Below are the code and all the weights of a small trained network. Each question names an input and a class and asks about switching units off, where a switched-off unit gives its printed mean instead of its output.

import numpy as np


def w(rows, s, z=0):
    codes = np.array(rows[::2]) - 128.0
    scale = np.full(codes.shape[1], s)
    scale[-1] = z or s
    return codes * scale


def f(y):
    return y / 2 * (1 + np.tanh(0.7978845608 * (y + 0.044715 * y**3)))


def log_softmax(a):
    a = a - a.max(-1, keepdims=True)
    return a - np.log(np.exp(a).sum(-1, keepdims=True))


def net(x, mask):
    res = np.array(x, float).reshape(1, 6) / 4 @ E
    y = f(res @ A[0][:, :-1].T + A[0][:, -1])
    res = res + np.where(mask, y, B[0][:, -1]) @ B[0][:, :-1]
    return log_softmax(res[-1] @ U[:, :-1].T + U[:, -1])


A, B = {}, {}
E = w([
[136,116,129,117,123,121],'x0',
[124,42,145,126,109,203],'x1',
[81,97,4,87,103,120],'x2',
[78,86,181,103,206,81],'x3',
[142,186,94,53,202,167],'x4',
[67,206,141,185,141,177],'x5',
],0.011)
A[0] = w([
[88,180,146,56,178,188,56],'n1',
[215,140,115,21,195,174,42],'n2',
[150,148,179,133,130,137,14],'n3',
[180,161,100,147,59,176,16],'n4',
[68,103,150,172,103,79,94],'n5',
[141,99,154,130,82,86,158],'n6',
[148,171,126,109,83,131,4],'n7',
[18,175,148,163,140,218,195],'n8',
[44,90,154,118,191,111,63],'n9',
[124,153,178,199,146,157,80],'n10',
[112,65,146,102,99,254,74],'n11',
[130,216,125,135,111,53,41],'n12',
[226,145,195,148,149,129,75],'n13',
[137,187,106,114,91,32,15],'n14',
[21,98,35,141,114,132,92],'n15',
],0.011,0.0027)
B[0] = w([
[135,130,151,170,32,159,217],'n1',
[98,106,138,199,40,122,244],'n2',
[90,95,113,76,203,190,156],'n3',
[212,185,198,2,99,103,209],'n4',
[150,132,215,115,63,184,189],'n5',
[74,113,115,167,66,120,184],'n6',
[188,118,146,99,127,112,145],'n7',
[105,121,82,145,126,19,255],'n8',
[214,198,247,46,132,124,202],'n9',
[88,124,86,113,117,154,202],'n10',
[200,88,154,181,227,67,225],'n11',
[191,84,129,190,154,111,198],'n12',
[38,86,72,63,149,183,210],'n13',
[155,94,101,167,200,162,194],'n14',
[117,105,90,100,130,224,233],'n15',
],0.0096,0.0092)
U = w([
[124,123,156,226,31,177,90],'0',
[205,188,165,23,149,114,98],'1',
[193,81,117,224,252,137,93],'2',
[66,93,55,67,184,219,74],'3',
[106,101,96,141,115,73,252],'4',
],0.013,0.011)

Each question gives the input, the list of numbers given to net, and the class t.
The units are the neurons (one row each of A and B). Each row of codes is followed by its name. A weight is (code - 128) times the scale printed after its matrix; where a second scale follows, it is the last column's (A, B and U).
mask holds one flag per neuron, in row order. A switched-off neuron (its flag False) gives its mean, the last column of its row in B, instead of its output. The means were averaged over made-up inputs and are rounded, as every weight is.
A unit's drop is (log p(t) with every unit on - log p(t) with that unit switched off) / (log p(t) with every unit on - log p(t) with every unit switched off).
The circuit of an input: a set's keep is (log p(t) with only the set's units on - log p(t) with every unit switched off) / (log p(t) with every unit on - log p(t) with every unit switched off). Starting from the 12 units with the biggest drops (on a tie, the unit counted first), units are removed one at a time, each time the one whose removal leaves the highest keep (on an exact tie, the one counted first), for as long as the keep stays at least 0.8.
units of the circuit, in order: the units of the circuit, biggest drop first
most important unit: the unit with the biggest drop
k most important neurons: the k neurons with the biggest drops, biggest first
drop when u is switched off: that unit's drop, to one decimal
input [0,1,-8,-2,5,5], class 3: 2 most important neurons	[n13; n3]
input [-5,5,4,5,-1,-1], class 1: units of the circuit, in order	[n9]
input [7,-1,3,8,8,-8], class 0: units of the circuit, in order	[n2; n1]
input [-3,-5,-7,3,4,6], class 3: 2 most important neurons	[n13; n3]
input [-2,-6,5,-4,-7,-6], class 0: 4 most important neurons	[n6; n11; n8; n5]
input [-6,0,-5,-5,2,-8], class 4: units of the circuit, in order	[n2; n13]
input [7,-8,-8,2,-6,7], class 2: 3 most important neurons	[n12; n15; n14]
input [3,-6,6,0,5,6], class 2: 3 most important neurons	[n12; n14; n13]
input [4,3,4,-5,3,6], class 4: 2 most important neurons	[n8; n9]
input [-7,-1,8,-7,-4,-8], class 3: 2 most important neurons	[n15; n9]
input [-1,-5,-8,3,8,0], class 0: 2 most important neurons	[n2; n1]
input [6,-5,4,-6,7,4], class 0: 3 most important neurons	[n2; n1; n9]
input [-5,3,-4,5,6,-2], class 0: 3 most important neurons	[n2; n1; n4]
input [-8,4,-3,5,4,-8], class 4: units of the circuit, in order	[n2]
input [-6,-5,4,-5,5,1], class 0: 2 most important neurons	[n11; n9]
input [-4,1,-7,4,-6,-6], class 3: 4 most important neurons	[n13; n2; n3; n1]
input [1,1,-8,2,7,6], class 3: 3 most important neurons	[n13; n3; n10]
input [6,-6,-3,-4,5,-4], class 2: units of the circuit, in order	[n14; n12]
input [1,5,-1,-6,1,7], class 4: 2 most important neurons	[n8; n9]
input [-6,2,2,4,-6,-6], class 0: most important unit	n5
input [-6,-7,-6,2,7,5], class 0: drop when n11 is switched off	0.3
input [-1,-1,3,1,-2,7], class 4: drop when n8 is switched off	2.0
input [4,2,-8,6,6,-6], class 3: drop when n13 is switched off	1.2
input [-5,-8,0,-2,6,-7], class 2: drop when n14 is switched off	0.4
